Below is a small trained network, with its code and all its weights. Each question gives an input and a class and asks what happens when units are switched off, that is, made to give their printed mean instead of their output.

import numpy as np


def w(rows, s, z=0):
    codes = np.array(rows[::2]) - 128.0
    scale = np.full(codes.shape[1], s)
    scale[-1] = z or s
    return codes * scale


def norm(h):
    return h / np.sqrt((h * h).mean(-1, keepdims=True) + 1e-5)


def f(y):
    return y / 2 * (1 + np.tanh(0.7978845608 * (y + 0.044715 * y**3)))


def log_softmax(a):
    a = a - a.max(-1, keepdims=True)
    return a - np.log(np.exp(a).sum(-1, keepdims=True))


def net(x, mask):
    res = np.array(x, float).reshape(1, 2) / 4 @ E
    u = 0
    for l in range(4):
        y = f(norm(res) @ A[l][:, :-1].T + A[l][:, -1])
        res = res + np.where(mask[u : u + 8], y, B[l][:, -1]) @ B[l][:, :-1]
        u += 8
    return log_softmax(norm(res)[-1] @ U[:, :-1].T + U[:, -1])


A, B = {}, {}
E = w([
[175,8,111],'x0',
[40,95,50],'x1',
],0.012)
A[0] = w([
[94,148,145,91],'L0N0',
[161,149,72,93],'L0N1',
[176,65,101,148],'L0N2',
[46,133,188,107],'L0N3',
[51,100,66,161],'L0N4',
[204,182,1,58],'L0N5',
[131,179,132,151],'L0N6',
[106,122,145,2],'L0N7',
],0.0096,0.0031)
B[0] = w([
[153,119,99,130],'L0N0',
[123,111,117,117],'L0N1',
[161,203,97,201],'L0N2',
[174,108,67,147],'L0N3',
[152,133,247,253],'L0N4',
[125,91,95,108],'L0N5',
[153,170,160,167],'L0N6',
[118,61,39,96],'L0N7',
],0.013,0.0041)
A[1] = w([
[68,97,128,97],'L1N0',
[175,58,70,101],'L1N1',
[2,78,107,119],'L1N2',
[173,44,98,139],'L1N3',
[149,90,109,28],'L1N4',
[133,115,167,177],'L1N5',
[79,168,102,2],'L1N6',
[171,172,122,223],'L1N7',
],0.015,0.00098)
B[1] = w([
[150,112,180,164],'L1N0',
[87,141,27,220],'L1N1',
[252,151,224,238],'L1N2',
[96,142,22,244],'L1N3',
[128,171,110,144],'L1N4',
[127,87,105,204],'L1N5',
[137,110,25,159],'L1N6',
[87,79,142,254],'L1N7',
],0.019,0.004)
A[2] = w([
[101,110,134,31],'L2N0',
[33,77,164,82],'L2N1',
[100,254,99,128],'L2N2',
[134,173,150,250],'L2N3',
[139,143,105,4],'L2N4',
[140,180,93,63],'L2N5',
[102,110,126,44],'L2N6',
[176,120,146,172],'L2N7',
],0.018,0.0017)
B[2] = w([
[113,118,145,120],'L2N0',
[39,125,173,173],'L2N1',
[100,147,5,255],'L2N2',
[171,59,91,199],'L2N3',
[100,149,127,130],'L2N4',
[99,110,105,173],'L2N5',
[108,125,156,120],'L2N6',
[172,129,118,198],'L2N7',
],0.02,0.0064)
A[3] = w([
[168,166,168,166],'L3N0',
[108,123,133,44],'L3N1',
[83,203,152,6],'L3N2',
[141,148,185,86],'L3N3',
[103,149,165,52],'L3N4',
[91,226,125,143],'L3N5',
[192,156,167,141],'L3N6',
[249,176,170,157],'L3N7',
],0.016,0.0021)
B[3] = w([
[205,56,51,166],'L3N0',
[158,129,163,120],'L3N1',
[123,116,206,123],'L3N2',
[128,130,46,158],'L3N3',
[83,99,143,128],'L3N4',
[240,58,154,141],'L3N5',
[238,102,113,192],'L3N6',
[251,5,225,254],'L3N7',
],0.015,0.0085)
U = w([
[95,133,6,203],'0',
[215,82,142,219],'1',
[26,110,172,155],'2',
[133,186,147,2],'3',
[142,186,147,9],'4',
],0.018,0.0072)

Each question gives the input, the list of numbers given to net, and the class t.
The units are the neurons (one row each of A and B). Each row of codes is followed by its name. A weight is (code - 128) times the scale printed after its matrix; where a second scale follows, it is the last column's (A, B and U).
mask holds one flag per neuron, layer by layer. A switched-off neuron (its flag False) gives its mean, the last column of its row in B, instead of its output. The means were averaged over made-up inputs and are rounded, as every weight is.
A unit's drop is (log p(t) with every unit on - log p(t) with that unit switched off) / (log p(t) with every unit on - log p(t) with every unit switched off).
The circuit of an input: a set's keep is (log p(t) with only the set's units on - log p(t) with every unit switched off) / (log p(t) with every unit on - log p(t) with every unit switched off). Starting from the 12 units with the biggest drops (on a tie, the unit counted first), units are removed one at a time, each time the one whose removal leaves the highest keep (on an exact tie, the one counted first), for as long as the keep stays at least 0.8.
circuit, biggest first: the units of the circuit, biggest drop first
most important unit: the unit with the biggest drop
k most important neurons: the k neurons with the biggest drops, biggest first
drop when u is switched off: that unit's drop, to one decimal
input [-5,6], class 1: circuit, biggest first => [L1N2]
input [-1,1], class 2: 3 most important neurons => [L1N2, L2N1, L3N7]
input [-3,2], class 2: 3 most important neurons => [L1N2, L0N4, L1N3]
input [3,2], class 2: 3 most important neurons => [L1N2, L0N4, L0N3]
input [-6,7], class 1: 2 most important neurons => [L1N2, L0N2]
input [2,-1], class 2: 3 most important neurons => [L1N7, L1N2, L0N2]
input [5,5], class 0: 3 most important neurons => [L1N3, L0N2, L1N1]
input [-6,-5], class 0: 3 most important neurons => [L0N4, L1N2, L2N2]
input [-3,-1], class 2: 3 most important neurons => [L1N2, L1N7, L0N2]
input [8,-8], class 0: 2 most important neurons => [L0N4, L1N3]
input [3,0], class 2: 4 most important neurons => [L1N7, L0N2, L0N3, L1N2]
input [-3,8], class 1: drop when L1N2 is switched off => 2.7
input [-5,8], class 1: drop when L1N2 is switched off => 2.3
input [3,3], class 2: drop when L0N4 is switched off => 1.1
input [4,-1], class 0: most important unit => L0N4
